[128 = 0]

[131  88 140 120 130 131 123 130  91 138  94 123 139 133 124 155 159 126
 161 134 135  94 139 132 138 128 105 132 119 129 115 108 143 126 122 127
 141 111 132 150  94 101 124 120 131 145 113]	Dt/(21)
[132 135 134 116 125 122 140 133 118 149 106 134 129 132 130  84 149 137
 120 140 120 108 140 140 118 101 122 144 146 155 127 127 103 133 100 114
 121 108 137 144 117 104 133 125 127 125 120]	Th/(18)
[122 127 135 137 137 118 134 131 125 148 120 115 133 130 118  95 129 106
 133 131 126 109 128 137 124 117  95 141 126 123 131 123 118 142 122 113
 126 108 142 140 117  83 132 124 120 142 113]	Th/(21)
[120 119 134 144 128 114 138 134 123 136 111 127 144 124 130 108 133 125
 145 115 125 118 138 138 130 135 105 117 123 132 129 155 122 135 106 123
 129 118 138 163 119 101 116 136 132 139 139]	Th/(21)
[107 134 120 139 132 125 136 127 132 166 110 111 130 137 121 102 121 130
 138 120 130 104 128 138 120 143 116 142 134 149 128 122 120 139 123 121
 129 112 155 135 119  98 127 141 140 133 213]	Th/(21)
[115 127 133 142 131 123 135 120 137 152 118 117 136 112 113  93 123 136
 135 120 129 112 117 130 127 137 111 139 121 137 132 132 111 144 118 133
 120 112 146 127 120  99 123 114 134 146 122]	Th/(21)
[123 125 128 114 117 104 148 125 114 158 102 123 136 113 113 101 131 137
 138 133 133 105 124 143 126 132 103 161 100 153 107 119 114 152 114 119
 116 109 118 131 120 100 126 124 115 147 115]	Th/(21)
[147  97 123 121 123 106 113 122 104 107 100 130 150 116 143 150 122 127
 155 133 147  99 130 123 137 111  96 135 122 114 105  93 150 136 124 119
 132 126 154 155 107 121 146 112 144 145 112]	Qj/(21)
[ 94 131 143 135 127 164 114 136 162 177 158  72 124 133 114 117 139 133
 116 108 117 111 126 144 151 150  92 103 117 123 141 139 110 127 128 132
  98  79 137 103  97 116 141 130 149 142 113]	Dt/(21)
[109 125 128 135 134 123 136 132 138 151 129 119 125 109 129 104 120 125
 128 120 113 115 130 145 122 136 103 137 122 139 134 111 122 139 121 127
 137 121 138 124 131 106 125 132 126 143 132]	Th/(21)
[133 112 145 231 132 134 128 136  92 174  99 110 124 121 117  88 130 147
 141 121 131 104 122 130 119 127 111 168 122 143  55  96 118 143 119 116
 106  95 165 149 104  85 142 125 130 164 122]	Th/(21)
[119 137 113 132 146 122 138 150 122 134 123 123 138 121 129 107 122 119
 145 101 134 121 128 129 125 134 121 142 143 124 115 131 116 139 110 126
 137 136 127 157 122 113 120 139 116 125 129]	Th/(21)
[126 122 168 131 116 159 127 139 163 159 147  83 122 105 113 109 167 143
 117 109 121 118 121 135 146 144 131 127 123 150 140 135 106 106 127 121
  94 103 134 119 112 121 113 130 141 129 120]	Dt/(21)
[174 114 130 105 120 132 113 123 110 120 115 141 135 133 125 142 154 143
 127 138 125 118 137 120 115 100 135 139 119 128 121 122 133 117 108 104
 112 122 126 158 116 123 127 131 119 159 112]	Qj/(18)
[144 104 140  98 133 150 120 132 121 155  96 139 124 142   4  78 169 130
 129 137 128  89 127 124 132  93 138 164 101 161 107  89 133 134 107 126
 112  84 150 138  89 107 133  96 118 132  32]	Dt/(18)
[120 133 123 132 135 122 130 130 118 137 131 123 132 114 139 116 119 128
 154 121 135 129 122 139 118 148 113 145 146 127 121 130  89 135 112 107
 124 135 125 146 123 111 128 154 144 130 140]	Th/(21)
[133 129 150 121 130  57 120 131 119 143 128 165 124 120 133 108 144  63
 137 134 126 113 127 139  56 134 113 127 146 149 125 121 125 130 113 123
 126 122 123 132 119 108 115 126 118 129 124]	Th/(18)
[115 142 134 131 135 136 125 129 129 147 101 122 124 135 122  97 147 130
 119 141 124 133 130 136 120 144 131 133 123 150 138 131 123 129 125 115
 112 115 133 113 123 110 123 117 126 123 103]	Th/(18)
[130 129 134 125 143 137 130 127 144 157 112 127 124 132 120  90 156 137
 127 126 134 107 125 134 127 109 117 141 119 148 135 119 119 129 101 115
 122 101 141  91 122  86 129 118 129 125 109]	Th/(18)
[143 111 134 130 132 113 121 120 107 117 109 131 135 137 122 160 115 113
 159 114 126 119 138 127 131 126  96 138 131 119 105 128 140 119 136 118
 125 117 138 150 114 126 126 118 138 141 119]	Qj/(21)
[117 142 144 136 142 130 130 131 118 162 119 126 124 126 118 105 129 147
 155 127 132 106 134 145 118 127 120 152 140 138 133 130 126 140 117 123
 137 118 135 180 125 109 126 137 144 115 127]	Th/(21)
[132 115 140 136 135 141 129 141 150 134 124 103 115 136 117 140 138 135
 131 117 114 122 133 138 131 126 109 117 122 111 127 144 112 117 152 115
 117 125 120 134 114 141 124 141 140 137 119]	Qj/(21)
[109 137 145 182 122 125 124 131 155 144 153 100  97 118 130 121 115 131
 131 114 126 109 120 153 110 249 105 116 154 125 165 140 103 117 152 111
 106 147 130 131 138 115 120 156 142 147 151]	Th/(21)
[127 115 139 139 122 139 123 132 117 149  94 126 126 151 111 116 154 132
 134 123 130 101 127 117 151 112 128 126 109 139 113 119 136 133 130 128
 140  97 142 132 102 115 146 109 135 143  81]	Dt/(21)
[106 144 127 136 133 144 140 140 134 146 126 129 128 143 122 103 123 135
 129 126 129 106 132 144 125 145 111 131 132 140 141 156 118 124 127 120
 115 120 133 126 128 122 116 128 116 136 125]	Th/(21)
[133 142 116 121 140 130 130 124 104 160 105 121 127 124 130  88 138 128
 127  97 125 108 129 142 115 117 132 153 112 164 126 131 114 145 119 113
 129 104 165 128 118  91 118 120 113 118 105]	Th/(18)
[164  99 145 110 146 115 104 126  58 126 112 158 121 126 127 149 130 132
 135 148 127 115 139 129 114  99 125 139 110 142 100 107 132 125 102 122
 138 128 130 157  95 113 124 112 153 126 114]	Qj/(18)
[115 115 109 119 126 112 135 116  97 137  90 148 144 125 134 109 105 118
 145 138 141 110 142 130 136 118  87 166 118 129 114 127 128 143 103 127
 161 129 136 174 111  85 121 106 126 132 118]	Th/(21)
[122 120 132 144 136 131 150 130 115 140 101 124 135 118 132 109 117 131
 138 124 116 123 133 143 109 134  93 145 131 136 132 108 116 140 122 111
 115 139 146 150 120  92 132 141 141 149 138]	Th/(21)
[138 133 136 137 167 142 127 119 122 171 126 105 160 122 124  86 156 153
 137 125 127  98 116 155  95 146  88 148 117 162 136 120 121 129 110 112
 101 101 140 125 109  86 106 118 147 133 103]	Th/(21)
[145  99 121 103 133 111 142 109  72 149  36 176 139 140 104 103 130 139
 150 156 138  79 130 104 160  82 123 191  80 140  77  87 147 150  86 133
 175  82 165 186  77  94 134  83 118 138  42]	Dt/(21)
[110 140 118 135 131 133 140 145 121 167 120 119 156 124 120  84 141 128
 125 104 126 105 111 138 126 135 105 146 117 139 125 122  90 144 105 117
 119 103 144 136 118  94 113 135 135 161 117]	Th/(21)
[124 121 139 127 130 134 113 133 117 140 110 122 129 120 116 126 163 128
 123 138 115  96 121 144 133 124 112 139 101 134 127 111 122 124 119 124
 102 111 126 160 113 108 114  91 145 132 107]	Dt/(18)
[135 134 124 129 132 142 114 133 104 157 136 131 147 116 128 102 139 117
 133 137 117 120 121 138 106 138 136 129 128 153 112 129 107 122 100 109
 124 111 125 126 123  85 110 132 128 124 124]	Th/(18)
[163  90 152 153 148 132 105 147 116 130 101 114 108 142 114 145 143 136
 124 134 128 121 129 140 136  96 112 143 100 133 109 104 137 132 116 107
 124 109 154 155  87 118 134 114 131 129 100]	Qj/(21)
[136 107 139 133 123 131 124 124 124 142 116 116 139 136 137 131 159 132
 147 126 131  94 131 138 139 111 101 125 122 128 133 122 131 131 131 104
 113 112 131 144 104 115 120 131 140 134 104]	Dt/(21)
[144  99 117  98 153 119 142 120  71 179   7 185 127 144 102  45 124 152
 125 158 139  67 119  72 155  46 123 224  57 192  40  64 136 190  51 128
 167  46 198 175  67  69 158  74  94 180  61]	Th/(21)
[125 133 136 136 133 121 133 141 126 126 103 140 119 122 124 111 122 148
 143 137 136 109 132 134 125 131 110 151 130 133 126 110 137 140 111 122
 138 124 139 155 127 108 152 128 119 143 124]	Th/(21)
[148 102 150 122 136 140 109 112 127 148 105 113 129 131 119 128 150 135
 130 118 117 107 121 119  98 108 106 136 112 139 138  87 126 130 113 110
 113  97 144 145  95  94 131 107 131 144 110]	Qj/(21)
[106 126 127 154 135 139 129 144 142 153 154  90 129 117 135 124 135 123
 129 103 104 128 130 147 123 164 100 110 147 128 138 139 103 125 153 117
 105 105 115 125 132 101 105 143 144 163 145]	Th/(21)
[143 102 134 149 142 134 123 116 137 144 105 118 116 129 123 125 137 133
 125 139 116 127 133 133 135 116  92 130 109 152 134 124 124 121 131 101
 106 129 121 134 122 110 136 126 127 144 117]	Qj/(21)
[142 112 138 149 137 134 129 133 138 135 130 113 130 127 125 138 119 135
 129 120 140 130 139 141 133 120 125 136 127 126 128 113 128 129 139 114
 108 110 124 153 110 114 121 135 147 141 117]	Qj/(21)
[141  98 135 143  88 126 113 133 133 138  90  98 129 125 112 140 144 137
 132 125 138 110 135 125 139 107 113 130 109 119 133 111 130 131 125 107
 112 101 142 141 108 112 139  88 137 145 111]	Qj/(21)
[111 123 141 117 120 147 125 143 140 158 113  97 115 119 118 146 156 134
 142 124 122 101 133 147 129 147 105 134 128 146 139 130 124 117 129 116
 118 103 135 116  93 112 113 128 148 145 110]	Dt/(21)
[117  93 147 127 122 150 115 125  99 124  80 127 135 138 117 126 145 132
 126 131 129  99 117  98 141 106 111 148 111 123 109  95 130 131 111 112
 135  95 146 164  97  53 121 112 143 124  98]	Dt/(21)

[123 122 148 124 155 132 131 125 120 160 123 123 123 108 125 129 131 162
 108 125 127 125 103 129 137 130 111 142 144 143 156 108 138 133 143 129
 128 142 109 159 128 121 135 130 135 135 120]	pc/[73]
[133 115 121 121 130 132 112 140 120  96 140 161 142 121 140 127 117 154
  92 122 128 129 127 118 123 132 115 125 147 137 128 142 120 107 152 131
 133 106 130 125 125 121 123 133 152 136 133]	qz/[73]
[123 139 126 120 127 131 112 129 124 167 153 172 159 128 144 128 127 140
 119 143 139 136 126 117 130  99 121 131 144 141 147 124 148 136 110 118
 129 132 119 153 148 124 133 131 125 119 120]	qz/[73]
[132 124 124 135 148 127 128 139 131 112 128 112 140 121 131 128 116 142
 115 133 133 130  99 135 140 140 130 122 112 121 131 135 120 147 148 127
 135 137 116 158 142 132 138 115 128 143  79]	pc/[70]
[131 130 124 114 145 121 125 139 117 131 130 135 131 114 129 126 121 153
  93 112 120 131 111 116 135 151 111 138 148 112 130 109 121 112 151 123
 132 129 117 125 120 123 124 126 130 128 104]	qz/[70]
[128 104 149 126 134 129 119 134 123 129 148 170 148 119 141 127 127 163
  96 136 137 135 130 118 133 120 103 132 169 138 148 125 148 112 142 119
 127 121 117 119 137 123 127 132 128 133 145]	qz/[73]
[123 133 126 107 148 129 126 129 116 149 134 137 134 118 136 131 128 147
 101 113 131 124 117 118 130 136 111 141 145 126 135 115 128 114 136 118
 112 129 127 143 116 119 128 133 125 128 117]	qz/[73]
[122 134 114 117 139 129 123 136 117 139 141 158 134 118 140 126 124 160
 102 118 133 124 119 116 120 127 106 140 159 143 141 123 120 113 140 124
 136 126 114 156 119 127 134 134 127 131 111]	qz/[73]
[130 106 138 145 141 137 135 131 138  90 115 123 118 112 110 133 133 158
 117 112 124 126 118 138 122 119 130 124 162 144 124 122 124 134 139 143
 131 136 124 138  88 125 128 134 147 142 115]	gr/[73]
[126 112 118 135 145 128 128 142 129 121 122 117 121 108 119 119 121 154
 107 107 133 135 107 128 122 148 108 127 167 135 121 105 116 124 148 135
 125 136 109 128  92 136 129 140 139 128 102]	zr/[70]
[125 125 122 127 162 127 134 139 118 144 118 124 111 105 125 128 127 169
  82  94 125 126 112 119 130 169  91 149 173 135 135  82 119  97 151 127
 127 131 111 118  89 126 124 139 138 126 119]	qz/[70]
[126 114 147 125 136 132 135 117 132 132 117 104 123 126 122 131 134 135
 115 131 128 126 112 137 140 129 124 127 103 134 135 127 141 140 134 135
 127 124 119 132 142 127 128 125 132 134 136]	pc/[73]
[130 118 131 132 147 130 136 133 129 109 109 101 119 117 114 128 136 145
 117 114 120 118 111 136 132 133 134 124 129 121 128 125 115 134 147 140
 137 140 115 148 110 130 127 125 139 141 104]	gr/[70]
[124 121 148 132 129 140 129 132 128 127 133 147 133 130 131 133 134 140
 131 145 132 128 128 133 124  90 135 120 142 148 139 149 130 145 127 132
 133 133 127 163 126 128 131 126 133 145 122]	gr/[73]
[132  96 155 126 121 129 128 138 146  89 109 107 137 124 115 120 138 127
 102  62 129 118 132 137 136 111 140 115 114  99 110 137 129 138 136 139
 128 130 129 118 106 115 127 106 139 140 130]	pc/[70]
[121 114 112 116 145 133 143 143 137 107 108  94 121 111 117 131 125 142
  83  94 129 129 106 133 122 156 117 137 145 110 104 114 109 111 150 130
 135 132 114 138  70 125 119 133 135 126  99]	zr/[70]
[130 130 109 110 136 132 126 138 118 129 139 153 143 129 142 128 112 147
  95 123 118 129 127 119 119 128 118 129 144 138 135 147 114 108 148 121
 137 107 120 162 120 121 127 133 126 132 108]	qz/[70]
[126 125 116 130 139 128 124 136 122 127 137 151 130 118 134 127 118 156
 109 123 132 132 113 125 135 137 110 132 151 139 135 117 125 123 143 128
 132 129 117 135 129 123 133 134 131 127 107]	qz/[73]
[133 111 140 144 157 131 130 129 135 126 112  97 139 110 112 129 130 146
  98 131 116 129  85 144 148 136 130 117 110 127 136 120 140 166 156 125
 131 145 110 149 151 121 140 120 130 139  99]	pc/[73]
